Below is a small trained network, with its code and all its weights. Each question gives an input and a class and asks what happens when units are switched off, that is, made to give their printed mean instead of their output.

import numpy as np


def w(rows, s, z=0):
    codes = np.array(rows[::2]) - 128.0
    scale = np.full(codes.shape[1], s)
    scale[-1] = z or s
    return codes * scale


def norm(h):
    return h / np.sqrt((h * h).mean(-1, keepdims=True) + 1e-5)


def f(y):
    return np.maximum(y, 0)


def log_softmax(a):
    a = a - a.max(-1, keepdims=True)
    return a - np.log(np.exp(a).sum(-1, keepdims=True))


def net(x, mask):
    res = np.array(x, float).reshape(1, 6) / 4 @ E
    u = 0
    for l in range(4):
        y = f(norm(res) @ A[l][:, :-1].T + A[l][:, -1])
        res = res + np.where(mask[u : u + 6], y, B[l][:, -1]) @ B[l][:, :-1]
        u += 6
    return log_softmax(norm(res)[-1] @ U[:, :-1].T + U[:, -1])


A, B = {}, {}
E = w([
[137,114,113,137],'x0',
[121,126,143,117],'x1',
[2,99,120,168],'x2',
[124,191,69,163],'x3',
[113,154,137,126],'x4',
[63,146,95,6],'x5',
],0.009)
A[0] = w([
[129,159,153,64,136],'L0N1',
[154,43,44,141,24],'L0N2',
[142,4,172,90,111],'L0N3',
[197,144,205,172,84],'L0N4',
[81,123,125,194,254],'L0N5',
[172,146,72,105,140],'L0N6',
],0.011,0.0034)
B[0] = w([
[184,80,113,188,206],'L0N1',
[172,220,199,106,147],'L0N2',
[60,254,125,174,226],'L0N3',
[122,57,25,200,222],'L0N4',
[20,59,202,169,254],'L0N5',
[84,131,134,163,198],'L0N6',
],0.0087,0.0054)
A[1] = w([
[55,168,136,203,115],'L1N1',
[125,65,191,93,4],'L1N2',
[92,140,61,169,171],'L1N3',
[216,129,2,210,138],'L1N4',
[166,100,97,98,26],'L1N5',
[94,97,189,137,11],'L1N6',
],0.0097,0.0022)
B[1] = w([
[199,161,235,125,250],'L1N1',
[122,127,188,113,134],'L1N2',
[132,170,246,88,217],'L1N3',
[126,103,184,62,254],'L1N4',
[63,137,3,70,140],'L1N5',
[77,175,94,123,164],'L1N6',
],0.0077,0.0071)
A[2] = w([
[63,173,37,32,152],'L2N1',
[111,122,208,102,190],'L2N2',
[103,159,253,105,253],'L2N3',
[101,128,136,77,64],'L2N4',
[185,185,140,118,14],'L2N5',
[193,61,109,80,111],'L2N6',
],0.013,0.0021)
B[2] = w([
[149,99,88,212,169],'L2N1',
[144,184,99,153,200],'L2N2',
[198,205,79,146,248],'L2N3',
[114,162,2,146,150],'L2N4',
[105,133,238,120,147],'L2N5',
[61,140,244,35,154],'L2N6',
],0.0082,0.016)
A[3] = w([
[5,147,149,195,128],'L3N1',
[164,125,124,105,28],'L3N2',
[108,150,116,173,214],'L3N3',
[161,20,135,211,156],'L3N4',
[140,161,139,131,123],'L3N5',
[68,112,108,90,249],'L3N6',
],0.014,0.0017)
B[3] = w([
[153,75,150,20,253],'L3N1',
[119,32,166,35,144],'L3N2',
[172,94,129,104,248],'L3N3',
[62,95,1,167,186],'L3N4',
[139,94,132,107,219],'L3N5',
[121,64,96,141,145],'L3N6',
],0.01,0.0062)
U = w([
[176,247,142,123,251],'0',
[112,131,196,13,101],'1',
[109,148,1,178,128],'2',
[176,235,147,120,22],'3',
],0.0085,0.0025)

Each question gives the input, the list of numbers given to net, and the class t.
The units are the neurons (one row each of A and B). Each row of codes is followed by its name. A weight is (code - 128) times the scale printed after its matrix; where a second scale follows, it is the last column's (A, B and U).
mask holds one flag per neuron, layer by layer. A switched-off neuron (its flag False) gives its mean, the last column of its row in B, instead of its output. The means were averaged over made-up inputs and are rounded, as every weight is.
A unit's drop is (log p(t) with every unit on - log p(t) with that unit switched off) / (log p(t) with every unit on - log p(t) with every unit switched off).
The circuit of an input: a set's keep is (log p(t) with only the set's units on - log p(t) with every unit switched off) / (log p(t) with every unit on - log p(t) with every unit switched off). Starting from the 12 units with the biggest drops (on a tie, the unit counted first), units are removed one at a time, each time the one whose removal leaves the highest keep (on an exact tie, the one counted first), for as long as the keep stays at least 0.8.
circuit, biggest first: the units of the circuit, biggest drop first
k most important neurons: the k neurons with the biggest drops, biggest first
k most important neurons of layer l: the k neurons of layer l with the biggest drops, biggest first
input [7,-2,6,3,0,-1], class 1: circuit, biggest first : L3N1
input [-3,-2,-5,-3,-1,7], class 2: 2 most important neurons of layer 2 : L2N1; L2N3
input [2,5,-5,5,-3,-6], class 2: circuit, biggest first : L0N4; L3N4
input [3,7,-3,6,-2,7], class 2: 4 most important neurons : L1N1; L0N3; L2N1; L2N3
input [-2,2,-3,0,3,3], class 1: 2 most important neurons of layer 3 : L3N4; L3N2
input [7,6,0,3,2,-8], class 2: 3 most important neurons : L3N4; L0N4; L0N3
input [4,-7,-6,-7,5,8], class 2: circuit, biggest first : L1N1; L2N1; L1N3; L1N4
input [8,-1,-6,2,-4,6], class 1: 3 most important neurons : L2N6; L0N5; L0N1
input [8,4,-3,-4,-4,-8], class 2: circuit, biggest first : L3N4; L0N4
input [-3,-8,-2,6,4,-8], class 2: 3 most important neurons : L0N4; L3N4; L0N3
input [5,-6,5,-3,7,8], class 2: circuit, biggest first : L2N1; L1N4
input [2,-8,-1,-2,-7,-7], class 2: 3 most important neurons : L3N4; L0N4; L2N3
input [7,-6,0,-3,2,-7], class 2: circuit, biggest first : L3N4; L0N4
input [-1,6,8,1,3,-7], class 1: 3 most important neurons : L3N1; L0N5; L2N1
input [1,-7,-8,7,-3,5], class 1: 2 most important neurons of layer 2 : L2N3; L2N2
input [-8,7,-1,1,8,8], class 2: 2 most important neurons : L1N1; L1N3
input [-2,-1,-8,3,-1,6], class 1: 4 most important neurons of layer 2 : L2N3; L2N6; L2N2; L2N5
input [1,0,-5,2,0,-4], class 1: 4 most important neurons : L1N4; L2N6; L0N3; L0N5
input [-8,-5,7,-1,-2,-6], class 1: 4 most important neurons : L3N1; L0N5; L2N1; L0N1
input [-2,2,4,-7,-2,7], class 0: most important neuron : L0N3
input [4,0,-5,0,1,4], class 1: 2 most important neurons of layer 1 : L1N4; L1N6
input [5,7,-6,3,4,-4], class 1: 2 most important neurons : L1N4; L0N3
input [1,0,3,-7,6,1], class 0: most important neuron : L2N3
